[[104 118 137 128 119]
 [130 143 111 134 130]
 [116 146 122 139 131]
 [118 154 150 119 121]]
:
[104 143 122 119]

[[137 153 142]
 [133 151 146]
 [135 152 144]
 [134 151 144]
 [132 150 147]]
:
[137 151 144]

[[119 141]
 [135 150]
 [121 119]
 [149 111]]
:
[119 150]

[[129 137 144]
 [113 113 109]
 [130 134 136]
 [117 111 107]
 [140 106 109]]
:
[129 113 136]

[[136 131 124 135]
 [117 145 112 142]
 [150 117 130 126]
 [131 134 118 132]
 [110 102 134 132]]
:
[136 145 130 132]

[[116 152 128]
 [117 112 124]
 [122 137 132]
 [131 118 139]]
:
[116 112 132]

[[142 106]
 [133 114]
 [148 147]
 [142 127]
 [134 107]]
:
[142 114]

[[137 127 119 152 131]
 [132 114 121 144 141]
 [107 131 128 145 123]]
:
[137 114 128]
---
[[133 129 125 133 126 123 130 126 133 129]
 [116 133 136 131 135 129 142 139 125 119]
 [138 124 119 131 124 119 132 123 130 132]
 [109 147 157 130 150 123 136 154 130 115]
 [130 124 117 135 122 125 140 125 128 125]]
:
[[133 116 138 109 130]
 [129 133 124 147 124]
 [125 136 119 157 117]
 [133 131 131 130 135]
 [126 135 124 150 122]
 [123 129 119 123 125]
 [130 142 132 136 140]
 [126 139 123 154 125]
 [133 125 130 130 128]
 [129 119 132 115 125]]

[[153 131 120 123 150 117 119 151 121 132]
 [113 130 132 131 112 134 130 110 130 129]
 [130 125 133 130 130 136 132 131 130 124]]
:
[[153 113 130]
 [131 130 125]
 [120 132 133]
 [123 131 130]
 [150 112 130]
 [117 134 136]
 [119 130 132]
 [151 110 131]
 [121 130 130]
 [132 129 124]]

[[145 125 119 127 121 140 127 141 130 131 131 129 123]
 [124 130 135 127 114 134 120 122 139 108 127 128 131]
 [130 128 127 110 105 141 130 121 140 105 127 119 139]
 [133 153 131 118 123 142 134 106 141 119 150 139 135]
 [140 129 115 125 124 139 147 124 139 136 128 134 125]]
:
[[145 124 130 133 140]
 [125 130 128 153 129]
 [119 135 127 131 115]
 [127 127 110 118 125]
 [121 114 105 123 124]
 [140 134 141 142 139]
 [127 120 130 134 147]
 [141 122 121 106 124]
 [130 139 140 141 139]
 [131 108 105 119 136]
 [131 127 127 150 128]
 [129 128 119 139 134]
 [123 131 139 135 125]]

[[107 126 152 114 146 126 125 119 130 124 154 107 120 108 133]
 [106 127 154 119 141 126 129 120 135 128 155 108 120 108 122]
 [110 125 152 113 147 128 127 121 133 125 151 108 124 105 133]
 [105 127 155 119 144 126 127 120 136 127 152 107 121 110 124]]
:
[[107 106 110 105]
 [126 127 125 127]
 [152 154 152 155]
 [114 119 113 119]
 [146 141 147 144]
 [126 126 128 126]
 [125 129 127 127]
 [119 120 121 120]
 [130 135 133 136]
 [124 128 125 127]
 [154 155 151 152]
 [107 108 108 107]
 [120 120 124 121]
 [108 108 105 110]
 [133 122 133 124]]

[[110 137 137 129 125]
 [115 142 140 130 130]
 [135 118 113 119 119]
 [146 125 118 120 126]
 [114 141 136 125 127]
 [130 128 140 144 142]
 [114 125 139 141 132]
 [126 130 144 150 150]
 [136 126 130 135 141]
 [126 119 133 143 138]
 [143 128 120 121 128]
 [144 119 126 132 132]]
:
[[110 115 135 146 114 130 114 126 136 126 143 144]
 [137 142 118 125 141 128 125 130 126 119 128 119]
 [137 140 113 118 136 140 139 144 130 133 120 126]
 [129 130 119 120 125 144 141 150 135 143 121 132]
 [125 130 119 126 127 142 132 150 141 138 128 132]]

[[146 143 114]
 [155 125 121]
 [139 152 137]
 [104 134 140]
 [156 133 129]
 [103 130 120]
 [144 122 149]]
:
[[146 155 139 104 156 103 144]
 [143 125 152 134 133 130 122]
 [114 121 137 140 129 120 149]]

[[121 141 138 122 138 121 133 146 139 143 117 140 114 120 138]
 [145 123 125  99 148 109 134 126 138 127 111 131 111 103 143]
 [136 114 113 131 124 129 112 117 124 116 129 113 131 131 121]
 [128 124 127 141 121 142 134 118 123 121 146 127 145 144 124]
 [151 104 100 132 140 135 107 117 137 110 133 111 129 134 138]]
:
[[121 145 136 128 151]
 [141 123 114 124 104]
 [138 125 113 127 100]
 [122  99 131 141 132]
 [138 148 124 121 140]
 [121 109 129 142 135]
 [133 134 112 134 107]
 [146 126 117 118 117]
 [139 138 124 123 137]
 [143 127 116 121 110]
 [117 111 129 146 133]
 [140 131 113 127 111]
 [114 111 131 145 129]
 [120 103 131 144 134]
 [138 143 121 124 138]]

[[118 141 127 115 134 118 138 126 118 113]
 [124 138 147 133 144 128 141 120 129 129]
 [140 111 121 124 119 138 110 140 144 116]
 [126 124 130 146 125 122 130 116 120 149]
 [127 127 112 132 111 133 121 131 123 135]
 [113 104 128 137 122 105 113 111 108 139]
 [107 117 134 132 132 108 127 106 109 126]]
:
[[118 124 140 126 127 113 107]
 [141 138 111 124 127 104 117]
 [127 147 121 130 112 128 134]
 [115 133 124 146 132 137 132]
 [134 144 119 125 111 122 132]
 [118 128 138 122 133 105 108]
 [138 141 110 130 121 113 127]
 [126 120 140 116 131 111 106]
 [118 129 144 120 123 108 109]
 [113 129 116 149 135 139 126]]
